Below are the code and all the weights of a small trained network. Each question names an input and a class and asks about switching units off, where a switched-off unit gives its printed mean instead of its output.

import numpy as np


def w(rows, s, z=0):
    codes = np.array(rows[::2]) - 128.0
    scale = np.full(codes.shape[1], s)
    scale[-1] = z or s
    return codes * scale


def f(y):
    return np.maximum(y, 0)


def log_softmax(a):
    a = a - a.max(-1, keepdims=True)
    return a - np.log(np.exp(a).sum(-1, keepdims=True))


def net(x, mask):
    res = np.array(x, float).reshape(1, 4) / 4 @ E
    y = f(res @ A[0][:, :-1].T + A[0][:, -1])
    res = res + np.where(mask, y, B[0][:, -1]) @ B[0][:, :-1]
    return log_softmax(res[-1] @ U[:, :-1].T + U[:, -1])


A, B = {}, {}
E = w([
[157,135,90,144,127,250],'x0',
[155,37,177,115,191,156],'x1',
[128,188,87,66,212,106],'x2',
[106,145,144,148,142,147],'x3',
],0.017)
A[0] = w([
[144,170,20,131,142,177,144],'n0',
[148,103,137,96,200,134,25],'n1',
[103,145,118,157,53,126,222],'n2',
[87,127,96,120,47,146,181],'n3',
[111,93,137,60,248,145,36],'n4',
[102,162,130,178,36,119,254],'n5',
[151,31,205,147,125,152,121],'n6',
[107,145,114,123,168,73,221],'n7',
[157,122,132,94,214,129,34],'n8',
[144,128,172,127,92,98,198],'n9',
[125,143,70,135,136,141,95],'n10',
[99,129,102,188,24,120,226],'n11',
[133,150,134,109,83,174,86],'n12',
[142,90,215,145,124,98,226],'n13',
[171,84,131,154,107,176,95],'n14',
[154,119,86,135,122,204,164],'n15',
[108,149,124,105,129,54,234],'n16',
[124,114,127,139,154,115,117],'n17',
[119,95,146,108,114,99,189],'n18',
[150,151,128,111,134,75,173],'n19',
[140,211,77,86,135,125,121],'n20',
[97,214,66,81,138,116,120],'n21',
[197,149,87,146,127,209,131],'n22',
],0.017,0.006)
B[0] = w([
[199,112,110,157,171,139,225],'n0',
[129,140,102,37,84,146,184],'n1',
[124,171,90,76,146,131,219],'n2',
[138,135,100,78,153,110,203],'n3',
[101,159,81,66,116,132,226],'n4',
[87,204,99,55,120,130,248],'n5',
[123,63,222,183,122,139,240],'n6',
[61,176,102,173,112,80,210],'n7',
[139,208,77,3,103,157,192],'n8',
[88,148,159,85,168,118,189],'n9',
[164,94,115,155,180,154,164],'n10',
[138,166,89,67,117,149,252],'n11',
[164,111,99,111,130,126,167],'n12',
[88,96,194,74,190,125,224],'n13',
[178,97,140,163,47,175,193],'n14',
[192,103,86,157,60,164,211],'n15',
[79,153,153,168,113,90,232],'n16',
[107,156,138,107,130,107,147],'n17',
[91,114,142,107,167,115,183],'n18',
[87,141,118,152,124,111,192],'n19',
[168,115,137,195,191,131,220],'n20',
[141,93,169,244,133,92,235],'n21',
[218,92,121,111,88,170,220],'n22',
],0.013,0.021)
U = w([
[63,197,112,26,127,108,226],'0',
[172,151,21,49,72,195,112],'1',
[86,62,250,114,168,124,111],'2',
[167,53,200,151,21,174,1],'3',
[78,164,142,208,120,91,141],'4',
[215,100,123,174,193,151,135],'5',
],0.012,0.0017)

Each question gives the input, the list of numbers given to net, and the class t.
The units are the neurons (one row each of A and B). Each row of codes is followed by its name. A weight is (code - 128) times the scale printed after its matrix; where a second scale follows, it is the last column's (A, B and U).
mask holds one flag per neuron, in row order. A switched-off neuron (its flag False) gives its mean, the last column of its row in B, instead of its output. The means were averaged over made-up inputs and are rounded, as every weight is.
A unit's drop is (log p(t) with every unit on - log p(t) with that unit switched off) / (log p(t) with every unit on - log p(t) with every unit switched off).
The circuit of an input: a set's keep is (log p(t) with only the set's units on - log p(t) with every unit switched off) / (log p(t) with every unit on - log p(t) with every unit switched off). Starting from the 12 units with the biggest drops (on a tie, the unit counted first), units are removed one at a time, each time the one whose removal leaves the highest keep (on an exact tie, the one counted first), for as long as the keep stays at least 0.8.
units of the circuit, in order: the units of the circuit, biggest drop first
most important unit: the unit with the biggest drop
top k neurons: the k neurons with the biggest drops, biggest first
drop of u: that unit's drop, to one decimal
input [1,8,-5,-3], class 3: most important unit	n14
input [7,0,7,8], class 5: top 3 neurons	n21, n20, n0
input [3,-5,1,-2], class 5: top 2 neurons	n21, n20
input [0,5,2,0], class 0: top 3 neurons	n22, n15, n0
input [0,-5,-8,4], class 0: top 2 neurons	n5, n22
input [0,8,0,-5], class 2: top 3 neurons	n6, n5, n13
input [0,-4,-1,3], class 0: top 3 neurons	n15, n22, n14
input [0,4,-5,-3], class 2: top 2 neurons	n13, n22
input [0,8,3,-1], class 0: top 2 neurons	n22, n15
input [0,4,-3,-6], class 2: top 2 neurons	n13, n22
input [5,8,-1,7], class 3: drop of n6	1.4
input [8,0,6,6], class 5: drop of n0	0.5
input [-2,0,2,-4], class 4: top 2 neurons	n5, n11
input [3,2,-6,-6], class 3: units of the circuit, in order	n6
input [4,-1,8,-1], class 5: drop of n21	0.1
